How the states are linked:
§: lf->dj, hg->tt, nm->pp, zn->mb, rf->cm, jr->zz, hp->zn, dh->gg, sg->nr, fl->ds, pz->lf, gp->ls, tr->dm, qc->dd, rn->bn, gt->cr, lq->hq, qg->gh, gh->mc, pp->zs, ls->bf, zc->qg, gn->pb, nq->lz, fc->sc, tl->gt, tt->qp, qs->fl, fz->rn, jd->bs, mn->pz, mz->hp, fb->lq, sc->hb, hl->dn, hz->tn, cm->tr, tq->bt, pb->gr, rz->tl, hb->fm, td->hg, tb->qr, mm->zd, tc->fd, mh->lt, zz->jb, ds->lg, bt->qz, tm->dp, pr->fz, jl->tm, sr->nm, dp->sn, dz->hz, zl->ht, lt->dh, qz->ms, bg->gn, dd->zf, zf->gf, tn->sf, hj->jd, cz->pf, nr->tc, lz->rh, ht->hl, md->fb, jb->qh, qr->nh, nh->pc, bs->cl, pf->mm, rh->jm, jj->gp
+: dj->lf, qh->jb, lf->pz, hg->td, nm->sr, sn->dp, dm->tr, zn->hp, hp->mz, dh->lt, fl->qs, mc->gh, hq->lq, sf->tn, zd->mm, pz->mn, gp->jj, dn->hl, tr->cm, rn->fz, qp->tt, gt->tl, lq->fb, bn->rn, qg->zc, gh->qg, pp->nm, ls->gp, gn->bg, tl->rz, tt->hg, fz->pr, fm->hb, mb->zn, jd->hj, pc->nh, jm->rh, gg->dh, fb->md, sc->fc, hl->ht, hz->dz, cm->rf, pb->gn, hb->sc, gr->pb, lg->ds, mm->pf, cl->bs, tc->nr, zz->jr, ds->fl, bt->tq, tm->jl, dp->tm, bf->ls, cr->gt, lt->mh, ms->qz, qz->bt, dd->qc, zf->dd, tn->hz, zs->pp, nr->sg, lz->nq, ht->zl, jb->zz, fd->tc, qr->tb, nh->qr, bs->jd, pf->cz, rh->lz, gf->zf
*: dj->pc, qh->mb, lf->nh, nm->fz, sn->gg, jr->mz, dh->rh, sg->qc, hq->zd, sf->dm, zd->sf, pz->qr, gp->tm, dn->qh, qc->sr, rn->ds, gt->lq, lq->mm, bn->lg, pp->rn, ls->dp, gn->ht, nq->td, fc->zc, tl->fb, fz->fl, fm->mc, jd->pz, pc->fm, mn->tb, jm->qp, gg->jm, fb->pf, sc->qg, hl->jb, hz->cm, tq->bg, pb->hl, rz->md, hb->gh, gr->dn, tb->fc, mm->tn, cl->dj, tc->zf, mh->nq, zz->hp, bt->gn, tm->lt, pr->qs, jl->mh, sr->pr, dp->dh, bf->sn, cr->hq, dz->rf, zl->jr, lt->lz, ms->gr, qz->pb, bg->zl, dd->nm, zf->pp, tn->tr, hj->mn, cz->dz, zs->bn, nr->dd, lz->hg, ht->zz, md->cz, jb->zn, fd->gf, qr->sc, nh->hb, bs->lf, pf->hz, rh->tt, gf->zs, jj->jl
%: dj->cl, qh->dn, lf->bs, hg->lz, nm->dd, sn->bf, dm->sf, zn->jb, rf->dz, jr->zl, hp->zz, dh->dp, fl->fz, mc->fm, hq->cr, sf->zd, zd->hq, pz->jd, dn->gr, tr->tn, qc->sg, rn->pp, qp->jm, lq->gt, bn->zs, qg->sc, gh->hb, pp->zf, zc->fc, gn->bt, nq->mh, fc->tb, tt->rh, qs->pr, fz->nm, fm->pc, mb->qh, pc->dj, mn->hj, jm->gg, gg->sn, mz->jr, fb->tl, sc->qr, hl->pb, hz->pf, cm->hz, pb->qz, hb->nh, gr->ms, td->nq, lg->bn, tb->mn, mm->lq, mh->jl, zz->ht, ds->rn, tm->gp, pr->sr, jl->jj, sr->qc, dp->ls, dz->cz, zl->bg, lt->tm, bg->tq, dd->nr, zf->tc, tn->mm, cz->md, zs->gf, lz->lt, ht->gn, md->rz, jb->hl, qr->pz, nh->lf, pf->fb, rh->dh, gf->fd
!: dj->sn, qh->bn, lf->dp, hg->cm, nm->qr, sn->hq, dm->mb, zn->ds, rf->mz, jr->pr, hp->fl, dh->mm, sg->hj, fl->qg, mc->qp, hq->gr, sf->qh, zd->dn, pz->tm, gp->tl, dn->zs, tr->zn, qc->mn, rn->hb, qp->dm, gt->qz, lq->pb, bn->fm, qg->hg, gh->tt, pp->nh, ls->gt, zc->td, gn->dd, nq->dz, fc->nq, tl->bt, tt->tr, qs->zc, fz->sc, fm->jm, mb->lg, jd->gp, pc->gg, mn->jl, jm->sf, gg->zd, mz->qs, fb->gn, sc->lz, hl->pp, hz->zz, cm->hp, tq->sg, pb->zf, rz->tq, hb->rh, gr->gf, td->rf, lg->mc, tb->mh, mm->hl, cl->bf, tc->bs, mh->cz, zz->fz, ds->gh, bt->nr, tm->fb, pr->fc, jl->md, sr->tb, dp->lq, bf->cr, cr->ms, dz->jr, zl->sr, lt->pf, ms->fd, qz->tc, bg->qc, dd->pz, zf->lf, tn->jb, hj->jj, cz->zl, zs->pc, nr->jd, lz->hz, ht->nm, md->bg, jb->rn, fd->cl, qr->lt, nh->dh, bs->ls, pf->ht, rh->tn, gf->dj, jj->rz
^: dj->gf, qh->sf, lf->zf, hg->qg, nm->ht, sn->dj, dm->qp, zn->tr, rf->td, jr->dz, hp->cm, dh->nh, sg->tq, fl->hp, mc->lg, hq->sn, sf->jm, zd->gg, pz->dd, gp->jd, dn->zd, tr->tt, qc->bg, rn->jb, qp->mc, gt->ls, lq->dp, bn->qh, qg->fl, gh->ds, pp->hl, ls->bs, zc->qs, gn->fb, nq->fc, fc->pr, tl->gp, tt->gh, qs->mz, fz->zz, fm->bn, mb->dm, jd->nr, pc->zs, mn->qc, jm->fm, gg->pc, mz->rf, fb->tm, sc->fz, hl->mm, hz->lz, cm->hg, tq->rz, pb->lq, rz->jj, hb->rn, gr->hq, td->zc, lg->mb, tb->sr, mm->dh, cl->fd, tc->qz, mh->tb, zz->hz, ds->zn, bt->tl, tm->pz, pr->jr, jl->mn, sr->zl, dp->lf, bf->cl, cr->bf, dz->nq, zl->cz, lt->qr, ms->cr, qz->gt, bg->md, dd->gn, zf->pb, tn->rh, hj->sg, cz->mh, zs->dn, nr->bt, lz->sc, ht->pf, md->jl, jb->tn, fd->ms, qr->nm, nh->pp, bs->tc, pf->lt, rh->hb, gf->gr, jj->hj

The rows follow the links: the fewer symbols apart two states are, the more alike their rows tend to be.

Named rows; a name shown again gets a slightly different row:
bn
-36 -76 -152 -189 64 -162 60 44 -67 50 79 120 -158 189 138 -48 63 182 -57 239 -14 -2 -9 62 -133 -178 198 -12 57 -27 -101 -101 -122 25 201 -42 -31 207 -138 57 -59 -34 90 -83 -135 245 -5 -1 90 -44 296 -191 192 134 22 -12 -45 144 92 -5 89 221
hl
-120 96 -7 -79 -99 -179 -136 46 -25 -146 -40 -62 -188 107 -17 -325 -135 196 80 87 68 144 244 -183 17 -147 173 63 94 108 58 187 -14 -164 231 -28 88 127 -209 182 33 37 -156 -184 16 149 56 -55 11 -75 215 0 194 -105 -27 118 -79 124 -156 22 5 88
cm
64 44 -277 33 -123 70 -118 116 -126 -64 -50 -225 31 -50 261 -122 -62 -85 102 -109 -55 -66 46 -157 -251 84 -77 109 -50 73 -83 154 -214 50 52 -145 44 -61 10 -142 37 63 -147 127 59 -53 -5 -21 229 70 -109 208 -75 -102 -28 206 30 -73 -191 151 -105 -83
cl
0 -77 262 -178 93 68 83 -137 150 61 76 181 26 124 -250 218 97 59 -39 229 1 -20 -104 175 222 -133 -65 -129 -68 -111 91 -192 190 -14 137 91 -17 157 50 21 -62 -71 134 -39 -30 199 2 20 -158 -20 274 -79 -45 126 30 -190 -77 -29 157 -151 10 236
jd
-17 -90 310 127 94 39 -102 -55 106 -68 61 185 38 -105 -266 236 98 -69 72 -95 -11 22 -150 221 240 77 -19 -30 20 -107 182 -201 269 -2 -254 104 86 -69 26 31 -63 -68 109 -15 106 -73 10 32 -200 40 -112 -96 -61 126 22 -69 -26 -37 200 -146 -129 -58
zl
-109 64 -4 239 -87 -135 70 13 -44 -26 -40 -72 -160 -169 -54 -254 -60 19 -40 -269 101 135 169 -107 20 119 111 -62 61 35 -23 146 16 -105 -168 -5 -66 -222 -126 95 76 49 -78 -107 -151 -289 7 -6 1 -82 -264 -28 143 -51 19 -59 -76 117 -122 1 123 -270
tr
70 7 -272 -95 -86 64 -114 100 -150 -14 -94 -167 49 107 271 -139 -52 -31 66 115 -23 -36 17 -219 -229 -17 -101 160 -27 98 -61 188 -204 109 212 -80 36 78 79 -104 57 60 -134 83 76 82 -16 -58 237 83 93 194 -97 -113 -55 236 73 -54 -195 153 -96 68
fm
4 -51 -94 -229 90 8 115 -5 -85 56 45 125 100 170 115 235 33 29 -51 308 -41 15 -134 195 -114 -164 0 -15 -16 -98 -99 -190 -124 3 133 -44 -25 266 73 61 -103 -97 147 89 -57 274 5 23 132 -15 292 -81 -48 90 -52 1 20 -47 196 27 75 248
zn
33 49 -267 -77 -65 -114 -85 139 -107 -90 -19 -150 -157 105 293 -242 -25 131 109 60 -70 -19 176 -130 -254 -76 87 140 84 45 -89 91 -230 84 185 -85 108 95 -149 -110 16 8 -115 -34 -21 116 16 -78 256 112 89 -33 175 -91 -21 249 55 93 -91 155 4 63
ht
-132 74 -40 120 -112 -193 -118 77 -20 -129 -105 -96 -206 -78 -28 -348 -44 114 52 -113 103 146 220 -189 -22 44 208 70 104 77 82 182 -30 -173 20 11 56 -115 -272 147 26 80 -104 -163 28 -138 38 -82 -3 -178 -107 -18 229 -35 11 95 -70 173 -176 25 -19 -161
zc
54 90 -230 219 71 18 107 33 -104 100 -41 147 57 -170 192 174 -53 -104 -51 -222 -65 -51 33 154 -238 160 -35 36 -28 -38 -170 -128 -181 76 -301 -116 -48 -173 82 -57 27 -88 112 84 -53 -245 -22 162 182 22 -252 -88 -26 -67 -16 83 65 -54 140 193 28 -227
lg
17 62 -230 -171 39 -90 80 60 -96 45 -25 58 -140 162 218 -36 -33 190 -52 247 -21 -79 147 65 -222 -175 119 5 77 -69 -143 -60 -186 38 134 -102 -63 200 -77 -71 87 -94 66 -74 -108 226 -28 107 156 36 252 -152 133 -95 -94 45 22 111 53 183 128 171
rn
-24 -85 -197 -149 54 -187 -109 101 -108 -96 86 111 -213 75 171 -19 135 237 110 137 -27 33 -28 116 -143 -121 256 140 122 -52 -2 -207 -189 -56 49 -27 85 90 -228 51 -94 -31 26 -131 12 114 25 -47 109 -31 73 -206 272 166 -22 176 -6 119 114 73 26 132
sc
-18 -142 -141 74 145 66 -100 88 -57 -109 68 196 50 -128 171 328 79 -83 68 -121 -20 -12 -174 235 -116 86 -31 108 -19 -88 -41 -252 -185 39 -276 -43 59 -97 60 56 -80 -113 147 47 98 -124 -33 27 90 2 -126 -141 -51 125 29 172 -13 -75 245 92 -113 -57
nm
-178 80 -62 88 110 -237 -103 71 15 -148 -96 151 -193 -60 6 -58 -35 151 98 -79 90 79 275 79 23 48 257 69 110 -61 25 -53 -3 -198 -203 31 87 -73 -226 157 44 -150 76 -216 25 -129 47 166 37 -103 -127 -282 214 -68 -29 146 -123 166 124 34 -10 -115
qh
-22 -46 -122 -237 -51 -158 101 34 -32 78 33 -74 -143 184 135 -225 30 187 -57 245 16 7 -36 -109 -97 -229 148 -2 83 31 -50 90 -114 -3 316 -45 -66 237 -78 -7 -44 109 -84 -87 -147 244 26 -166 105 40 269 -37 133 103 -7 0 -46 71 -104 77 145 250
hp
70 32 -270 85 -98 -180 -58 156 -161 -16 -58 -129 -165 -81 281 -273 -62 75 71 -88 -40 -34 186 -136 -233 21 116 151 108 53 -40 176 -228 86 -2 -102 69 -55 -152 -115 52 71 -113 -66 14 -97 12 -70 213 96 -104 -29 172 -49 -19 212 31 75 -144 230 -57 -80
lz
-31 -83 -156 124 40 218 -102 96 -76 -51 60 -2 264 -119 165 243 106 -247 96 -141 43 18 -295 10 -176 83 -225 101 -141 -3 -19 -66 -130 2 -134 -28 65 -103 186 61 -79 39 -2 194 155 -106 -30 -95 115 -3 -110 140 -235 128 2 196 1 -175 32 54 -174 -106
bf
-21 -88 218 -203 25 165 106 -111 127 44 95 16 205 136 -222 121 95 -46 -37 218 15 17 -200 33 199 -132 -192 -98 -53 23 87 -38 163 -24 230 99 -43 141 182 -10 -53 36 -7 65 -55 212 16 -115 -159 -4 296 84 -160 61 42 -200 9 -106 23 -153 -29 208
ds
62 64 -305 -79 51 -182 -52 153 -143 -16 -57 79 -162 103 262 -50 -48 195 109 73 -29 -78 145 92 -249 -132 150 142 97 -70 -122 -40 -240 87 -27 -37 30 92 -175 -39 38 -92 26 -18 44 63 -22 165 187 68 58 -206 203 -106 -19 242 27 109 89 161 -3 100
sr
-91 73 17 210 56 -124 51 -28 19 13 -54 119 -160 -172 -29 -39 -49 17 -57 -279 53 84 172 118 20 154 159 -42 106 -39 -9 -27 40 -156 -351 -16 -85 -230 -155 99 27 -94 111 -125 -132 -271 36 149 -1 -95 -226 -163 156 -28 23 -83 -49 129 115 -41 105 -234

Each walk starts at a row. The symbols on each line, taken left to right, move it on to the next state.
Answer with the state's row; about right is enough.
86 43 -200 181 -67 60 49 38 -104 106 -44 -191 73 -127 224 -135 -60 -145 -62 -286 -31 -57 2 -118 -211 121 -72 54 -28 62 -181 136 -181 84 -127 -73 -50 -207 49 -127 38 46 -108 105 -41 -222 -5 -30 187 31 -247 156 -55 -63 -85 53 16 -32 -125 122 44 -226
! ! % * % ^ § !
-27 -94 -168 122 53 -279 -150 111 -66 -110 66 173 -248 -107 128 -48 106 150 49 -131 -13 -21 6 137 -146 24 182 136 131 -44 -62 -198 -132 3 -191 -64 77 -134 -245 81 -79 -33 53 -118 4 -132 9 -5 123 -38 -134 -231 249 143 -18 251 -14 155 91 71 -1 -94
! ^ + ! ^
-32 -118 -164 214 100 -183 128 63 -57 19 25 69 -183 -166 110 -46 64 23 -107 -294 -15 -16 1 100 -127 156 141 -16 111 -28 -109 -68 -94 -10 -291 -24 -24 -221 -126 73 -69 -35 77 -66 -148 -221 14 1 108 -25 -317 -187 128 126 32 -28 3 144 116 73 122 -232
-21 -89 -158 -110 -109 111 -68 141 -120 -107 86 -165 84 64 183 -179 73 -12 104 101 -1 42 -157 -177 -163 -67 -82 91 -13 120 -15 136 -176 -51 304 -49 55 131 67 -42 -60 190 -182 106 123 128 15 -254 100 12 106 243 -118 150 -14 145 24 -51 -177 95 -126 125
% ! § % ! *
-96 43 -48 -225 42 -160 86 -85 33 -32 -23 122 -150 212 -13 -17 -64 276 -18 243 26 105 155 114 -7 -192 162 -49 78 -48 -21 -68 25 -97 140 -20 -82 248 -111 125 57 -72 122 -94 -129 275 12 129 -23 -40 310 -165 185 -60 -17 -76 -83 120 96 42 129 255
% + + * !
-136 62 45 84 164 83 -138 51 -7 -136 -25 280 85 -92 5 300 -47 -109 102 -105 121 107 35 229 27 87 -96 94 -27 -111 43 -140 -31 -179 -314 -13 89 -112 18 221 56 -199 101 31 136 -138 79 240 -48 -121 -123 -161 -75 -65 -18 110 -134 -32 218 11 -102 -125
102 70 -256 85 118 69 -86 150 -144 -1 -17 143 59 -66 287 262 -92 -88 78 -108 -28 -68 41 180 -223 60 -64 172 -39 -85 -79 -148 -254 68 -201 -70 71 -82 54 -77 81 -111 129 66 58 -67 -71 213 209 91 -116 -113 -36 -26 -26 237 102 -52 145 180 -84 -93
% + * § ^
51 78 -308 86 45 -173 -136 153 -153 0 -44 63 -176 -62 287 -37 -28 119 102 -147 -25 -68 197 125 -243 44 186 112 89 -65 -56 -72 -218 44 -178 -95 42 -98 -169 -44 82 -90 51 -88 40 -137 -36 156 240 82 -83 -215 207 -101 -31 208 70 106 108 217 -6 -80
+ ^ § § %
-37 -92 -203 -95 -90 -159 -110 146 -79 -116 51 -178 -164 55 160 -345 74 164 115 127 -44 34 -3 -119 -128 -118 187 98 78 49 2 69 -141 -12 200 -52 91 109 -214 15 -111 127 -173 -75 49 114 55 -243 112 -23 120 -52 207 143 -4 245 -14 123 -134 50 -3 115
-35 -116 -206 121 -108 -214 -126 116 -63 -98 80 -104 -197 -101 165 -336 123 95 79 -124 31 24 54 -149 -142 35 199 106 75 83 -13 19 -157 1 -38 -86 69 -107 -246 -17 -30 122 -92 -103 41 -115 22 -230 76 -23 -145 6 241 108 -43 204 -7 135 -130 81 9 -111
* § + ^ + %
-68 -94 -128 214 -111 54 97 -15 -34 70 55 -149 96 -242 144 -86 80 -171 -106 -250 12 56 -143 -158 -92 180 -48 -28 -49 70 -102 106 -118 -35 -144 -32 -47 -216 72 -35 -57 137 -67 127 -1 -299 -3 -258 96 15 -327 209 -76 93 -21 14 -38 -23 -190 44 59 -259
* ! % § * + %
-15 -116 -154 236 -49 -151 58 0 -99 57 103 -84 -128 -249 102 -249 83 48 -91 -245 -14 52 42 -115 -92 153 215 44 68 54 -117 51 -117 -30 -199 -9 -51 -237 -160 37 -73 98 -56 -98 -106 -241 22 -188 56 -17 -275 -11 151 145 -20 1 16 101 -103 77 116 -274
-21 -81 263 -91 -10 217 -80 -62 178 -55 40 36 179 33 -252 165 29 -135 101 85 -11 12 -256 24 255 -50 -220 12 -113 -39 123 -26 264 -31 86 138 49 83 209 25 -82 32 -18 68 142 124 17 -94 -201 -32 101 114 -201 133 41 -107 0 -171 18 -165 -117 61
! ! * ^ ! § * + §
-127 49 4 -265 -23 -147 100 -68 -38 4 -28 -75 -171 250 -6 -254 -22 246 -60 252 30 109 153 -160 46 -156 120 -119 85 47 -64 113 38 -111 320 29 -37 246 -139 100 35 44 -62 -127 -113 247 55 -10 45 -93 289 -12 125 -31 -37 -65 -63 84 -135 9 164 201
* + ! % ^ !
-163 99 -6 -167 48 -211 -112 16 13 -134 -33 204 -238 115 -20 -3 -109 239 57 132 132 99 219 96 15 -115 202 16 93 -68 85 -64 -21 -161 -12 16 44 109 -242 203 77 -75 63 -166 46 128 42 188 -17 -96 161 -262 241 -69 15 113 -104 170 129 29 15 82
-108 37 -11 -288 12 188 80 -4 -15 4 13 19 182 216 -6 232 -67 -67 -81 281 50 90 -47 20 18 -155 -219 -40 -127 -7 -28 -15 10 -99 276 26 -56 253 220 119 22 -38 2 177 -33 249 55 67 12 -76 272 84 -222 -53 -9 -108 -87 -132 2 28 -42 287
+ ! ! ^ ^ !
-164 63 -50 -147 -141 99 -111 68 3 -157 -75 -173 82 116 4 -212 -9 -10 68 112 116 79 53 -236 21 -41 -89 61 -23 92 78 243 -15 -179 299 29 74 111 97 122 14 144 -205 63 133 126 27 -124 -23 -126 126 246 -115 -47 -27 118 -81 -53 -186 38 -147 109
^ § ^ + ! ^
-157 65 -36 -107 159 82 -121 52 1 -185 -46 316 65 122 8 354 -63 -21 59 117 136 89 88 249 -13 -66 -42 80 -50 -110 83 -147 -21 -168 -32 10 75 118 80 211 61 -140 121 57 117 128 30 222 -2 -103 142 -144 -51 -25 -46 111 -89 -35 249 83 -131 195
-126 50 20 -233 108 44 132 -11 -28 5 -30 204 46 206 21 226 -57 31 -80 282 76 71 42 189 -12 -175 -34 -53 -10 -53 -20 -127 -20 -149 139 13 -40 218 74 160 25 -139 127 16 -23 250 35 147 -3 -101 290 -101 -43 -56 1 -73 -123 -6 171 7 25 239
^ ^ ! * ^ ^
-4 -74 -171 -208 -52 70 81 23 -75 42 55 -173 74 147 141 -103 42 33 -86 242 19 46 -117 -132 -110 -188 -82 -27 -36 101 -90 109 -131 10 371 -99 -48 217 78 -15 -55 123 -73 54 -52 261 64 -226 55 10 236 143 -95 128 20 1 -3 -46 -160 87 47 231
! ! ^ ^ % ! * ^ *
-8 28 -234 -225 -101 56 49 43 -138 101 -52 -138 54 161 226 -103 -16 11 -81 243 -54 -14 33 -119 -181 -165 -41 29 -44 48 -120 157 -195 69 308 -53 -73 116 45 -82 12 47 -65 108 -18 231 -23 -97 149 88 256 130 -55 -66 -46 68 19 -77 -155 98 22 232
-68 -56 -114 -228 28 166 74 21 -82 87 54 37 180 193 85 213 63 -60 -72 250 17 22 -213 2 -96 -115 -187 12 -114 -35 -82 -63 -114 -56 255 -64 -37 232 187 -5 -66 -16 47 149 -27 280 5 -73 86 -12 252 101 -218 107 29 -10 -8 -142 3 43 10 293
+ % + ^ * % +
-90 46 -18 225 111 36 66 -16 -9 -30 -26 218 55 -162 0 207 -37 -100 -33 -241 47 59 19 107 -8 132 -90 -52 -3 -72 -41 -125 12 -129 -385 16 -44 -214 24 130 41 -122 140 80 -88 -229 50 198 -6 -144 -279 -93 -69 -18 -5 -72 -46 -28 182 -36 40 -220
* § ^ ^ + ! ! % *
-25 -70 -102 226 78 52 115 -9 -71 66 93 155 41 -160 123 238 73 -91 -51 -277 14 12 -124 177 -91 145 -15 -30 -35 -78 -128 -161 -113 -25 -367 -23 -58 -211 58 80 -37 -63 128 68 -29 -278 9 6 95 -33 -275 -86 -48 109 -33 12 -41 -65 176 99 82 -261
-23 -135 -139 -119 59 221 -138 91 -53 -106 72 56 214 37 124 224 105 -136 34 91 -21 -3 -276 23 -148 -26 -273 87 -120 -16 3 -73 -119 -6 62 -32 72 90 231 36 -80 33 -15 198 130 65 28 -101 120 16 121 143 -236 99 -14 175 21 -168 8 64 -142 120
! ^ § ! %
-75 48 -6 -276 -121 67 93 -38 23 -31 -55 -85 84 189 -20 -115 -27 16 -117 283 75 85 30 -153 -4 -138 -112 -39 -32 74 -57 192 17 -93 374 -4 -88 259 47 90 34 81 -95 76 -43 265 40 -50 12 -111 309 201 -50 13 -7 -50 -80 -44 -173 -19 -44 272
^ % + * +
-145 62 -15 77 35 243 -90 95 -13 -130 -56 33 278 -61 9 250 -79 -270 78 -140 110 115 -60 44 44 122 -237 53 -140 30 30 56 42 -131 -117 3 106 -94 278 156 19 -32 -12 164 179 -151 54 100 30 -85 -87 137 -305 -32 -20 76 -72 -179 -10 19 -178 -129
